Below are the code and all the weights of a small trained network. Each question names an input and a class and asks about switching units off, where a switched-off unit gives its printed mean instead of its output.

import numpy as np


def w(rows, s, z=0):
    codes = np.array(rows[::2]) - 128.0
    scale = np.full(codes.shape[1], s)
    scale[-1] = z or s
    return codes * scale


def norm(h):
    return h / np.sqrt((h * h).mean(-1, keepdims=True) + 1e-5)


def f(y):
    return y / 2 * (1 + np.tanh(0.7978845608 * (y + 0.044715 * y**3)))


def log_softmax(a):
    a = a - a.max(-1, keepdims=True)
    return a - np.log(np.exp(a).sum(-1, keepdims=True))


def net(x, mask):
    res = np.array(x, float).reshape(1, 8) / 4 @ E
    u = 0
    for l in range(4):
        y = f(norm(res) @ A[l][:, :-1].T + A[l][:, -1])
        res = res + np.where(mask[u : u + 8], y, B[l][:, -1]) @ B[l][:, :-1]
        u += 8
    return log_softmax(norm(res)[-1] @ U[:, :-1].T + U[:, -1])


A, B = {}, {}
E = w([
[126,127,129,133,134,124,121,118,126,143,123],'x0',
[150,150,154,20,165,234,37,90,180,105,97],'x1',
[123,127,124,125,129,127,129,129,126,124,124],'x2',
[172,94,61,225,97,163,85,62,115,69,89],'x3',
[127,122,133,128,128,135,134,126,126,126,132],'x4',
[109,243,103,145,175,158,169,53,85,92,201],'x5',
[125,126,126,126,129,130,130,129,129,125,128],'x6',
[109,106,145,72,57,36,143,3,189,95,157],'x7',
],0.0041)
A[0] = w([
[169,77,124,123,94,78,61,188,188,155,85,10],'0.n1',
[192,157,113,16,124,222,44,106,175,134,134,4],'0.n2',
[133,2,135,112,42,134,91,164,139,181,80,10],'0.n3',
[128,129,144,131,139,145,131,155,83,127,123,30],'0.n4',
[81,216,97,160,155,178,149,66,136,110,231,53],'0.n5',
[107,227,103,142,171,147,150,70,103,112,194,43],'0.n6',
[79,58,158,154,52,139,99,160,172,155,85,68],'0.n7',
[171,113,90,180,109,144,128,68,112,64,28,58],'0.n8',
],0.0034,0.002)
B[0] = w([
[180,163,120,101,175,128,208,104,73,85,103,175],'0.n1',
[3,121,199,182,181,112,87,119,151,71,72,250],'0.n2',
[179,141,81,76,225,76,183,123,123,66,69,218],'0.n3',
[133,103,130,102,69,159,143,130,107,118,109,90],'0.n4',
[238,121,159,105,180,81,180,117,106,132,38,236],'0.n5',
[208,102,143,89,145,101,183,135,82,106,31,219],'0.n6',
[205,147,116,127,173,88,148,128,112,101,129,176],'0.n7',
[132,130,108,53,162,110,57,141,91,195,241,201],'0.n8',
],0.0042,0.0016)
A[1] = w([
[134,114,155,98,100,41,138,59,147,82,158,60],'1.n1',
[181,118,32,195,74,191,67,65,144,82,103,90],'1.n2',
[85,132,152,197,159,208,82,227,58,169,167,47],'1.n3',
[79,192,185,23,129,115,159,169,142,208,141,8],'1.n4',
[100,180,178,43,95,127,181,180,149,201,139,56],'1.n5',
[206,1,160,77,71,116,99,191,165,171,87,66],'1.n6',
[98,106,150,85,72,70,110,58,169,96,182,27],'1.n7',
[124,121,114,175,147,131,82,113,115,80,126,38],'1.n8',
],0.0037,0.0018)
B[1] = w([
[169,143,117,128,104,206,134,192,115,195,81,251],'1.n1',
[146,62,152,87,167,137,97,129,112,168,254,248],'1.n2',
[180,136,100,106,48,149,163,104,221,193,107,239],'1.n3',
[169,42,97,142,112,144,61,103,92,119,227,204],'1.n4',
[168,62,80,157,140,144,63,92,76,143,164,190],'1.n5',
[167,190,96,127,222,98,181,96,89,60,114,212],'1.n6',
[158,153,58,113,58,231,172,146,165,214,89,220],'1.n7',
[139,101,153,105,96,136,132,120,96,171,160,123],'1.n8',
],0.0053,0.0017)
A[2] = w([
[136,38,101,101,141,133,60,105,69,131,241,7],'2.n1',
[128,134,136,89,181,69,140,177,138,118,61,37],'2.n2',
[132,254,136,124,147,162,168,63,65,116,175,79],'2.n3',
[75,141,197,44,156,108,167,196,140,183,191,107],'2.n4',
[128,142,77,180,79,91,154,139,101,103,118,111],'2.n5',
[76,112,120,100,65,90,145,62,173,106,122,77],'2.n6',
[130,158,108,174,157,190,114,205,119,145,99,86],'2.n7',
[105,109,114,191,102,67,168,162,114,155,149,91],'2.n8',
],0.0051,0.002)
B[2] = w([
[125,113,100,176,114,117,57,145,81,173,206,253],'2.n1',
[174,102,103,145,142,117,148,69,91,93,112,189],'2.n2',
[194,2,72,96,180,20,122,224,166,76,10,248],'2.n3',
[192,75,52,197,117,144,35,53,98,114,175,171],'2.n4',
[84,136,167,75,166,157,67,84,121,149,121,203],'2.n5',
[175,163,119,116,131,206,166,180,131,194,129,154],'2.n6',
[160,156,119,41,44,158,181,29,180,192,136,205],'2.n7',
[65,174,200,130,146,181,77,111,146,45,119,236],'2.n8',
],0.005,0.002)
A[3] = w([
[157,86,121,100,205,148,122,138,153,113,65,191],'3.n1',
[16,174,233,100,133,188,46,92,151,70,104,111],'3.n2',
[115,113,102,176,106,115,142,130,109,126,129,122],'3.n3',
[71,141,156,169,116,99,150,157,110,125,118,79],'3.n4',
[2,160,174,197,93,82,152,138,104,97,127,81],'3.n5',
[156,177,98,111,66,197,155,174,159,214,89,4],'3.n6',
[155,185,104,72,28,126,170,68,174,183,126,64],'3.n7',
[137,121,104,177,99,95,159,143,105,146,123,116],'3.n8',
],0.0057,0.0022)
B[3] = w([
[79,147,130,161,81,58,164,137,109,109,120,254],'3.n1',
[31,203,202,158,113,118,136,181,132,118,175,200],'3.n2',
[124,132,153,3,127,169,87,143,173,124,143,132],'3.n3',
[90,115,141,81,147,154,77,71,178,97,96,124],'3.n4',
[57,203,213,120,141,161,99,176,175,110,133,153],'3.n5',
[115,118,127,102,74,158,221,42,197,179,141,200],'3.n6',
[150,145,112,185,147,233,194,187,119,194,104,199],'3.n7',
[83,163,148,69,124,149,83,99,149,112,124,147],'3.n8',
],0.0056,0.0049)
U = w([
[174,122,98,108,159,28,183,135,104,67,27,255],'0',
[141,150,117,114,86,222,216,118,171,212,108,76],'1',
[1,194,225,121,133,132,76,139,150,80,139,139],'2',
[171,71,85,140,127,128,37,113,83,154,237,12],'3',
],0.01,0.00076)

Each question gives the input, the list of numbers given to net, and the class t.
The units are the neurons (one row each of A and B). Each row of codes is followed by its name. A weight is (code - 128) times the scale printed after its matrix; where a second scale follows, it is the last column's (A, B and U).
mask holds one flag per neuron, layer by layer. A switched-off neuron (its flag False) gives its mean, the last column of its row in B, instead of its output. The means were averaged over made-up inputs and are rounded, as every weight is.
A unit's drop is (log p(t) with every unit on - log p(t) with that unit switched off) / (log p(t) with every unit on - log p(t) with every unit switched off).
The circuit of an input: a set's keep is (log p(t) with only the set's units on - log p(t) with every unit switched off) / (log p(t) with every unit on - log p(t) with every unit switched off). Starting from the 12 units with the biggest drops (on a tie, the unit counted first), units are removed one at a time, each time the one whose removal leaves the highest keep (on an exact tie, the one counted first), for as long as the keep stays at least 0.8.
units of the circuit, in order: the units of the circuit, biggest drop first
k most important neurons: the k neurons with the biggest drops, biggest first
k most important neurons of layer l: the k neurons of layer l with the biggest drops, biggest first
input [2,3,6,4,-2,8,7,8], class 0: units of the circuit, in order -> [2.n3]
input [0,1,-2,8,-8,0,-8,-6], class 3: 4 most important neurons -> [1.n2 2.n1 1.n7 1.n1]
input [4,4,-3,-6,5,4,2,7], class 1: 3 most important neurons -> [1.n7 1.n2 0.n8]
input [8,5,5,5,-4,-4,6,-4], class 2: 4 most important neurons -> [0.n2 1.n4 2.n3 1.n5]
input [-3,-7,5,-6,5,5,6,1], class 2: units of the circuit, in order -> [2.n8 3.n5]
input [6,7,-1,-6,3,8,-4,8], class 0: 3 most important neurons -> [2.n3 1.n3 0.n5]
input [3,-5,0,-4,2,1,-5,-4], class 2: units of the circuit, in order -> [2.n8 1.n1]
input [-3,-2,-7,5,-6,-4,-5,-2], class 3: 2 most important neurons of layer 0 -> [0.n5 0.n6]
input [-1,1,2,-5,7,5,0,5], class 0: 3 most important neurons of layer 0 -> [0.n5 0.n8 0.n6]
input [-7,5,-5,-8,2,-8,-8,-1], class 0: units of the circuit, in order -> [1.n6 2.n2]
input [-1,-4,5,-3,0,-6,2,8], class 1: 2 most important neurons -> [1.n7 2.n3]
input [-5,6,4,-8,7,7,1,3], class 3: 3 most important neurons of layer 1 -> [1.n4 1.n5 1.n6]
input [5,5,4,1,5,6,-2,6], class 0: 2 most important neurons -> [2.n3 1.n3]
input [-5,-5,7,8,-4,3,1,1], class 3: units of the circuit, in order -> [1.n2]
input [-7,-5,-8,6,-6,-6,4,-7], class 1: 2 most important neurons -> [2.n7 2.n3]
input [-3,2,0,-8,6,8,-5,-4], class 0: 2 most important neurons -> [2.n3 0.n5]
input [-1,-7,6,3,-3,-4,3,7], class 1: 2 most important neurons -> [1.n7 2.n6]
input [-2,-4,8,-4,-5,-1,-4,3], class 2: 4 most important neurons -> [2.n8 1.n2 0.n8 1.n3]
input [-8,1,7,-6,2,6,8,8], class 1: 2 most important neurons of layer 1 -> [1.n7 1.n6]
input [7,5,4,-3,-2,2,2,-2], class 2: units of the circuit, in order -> [0.n2]
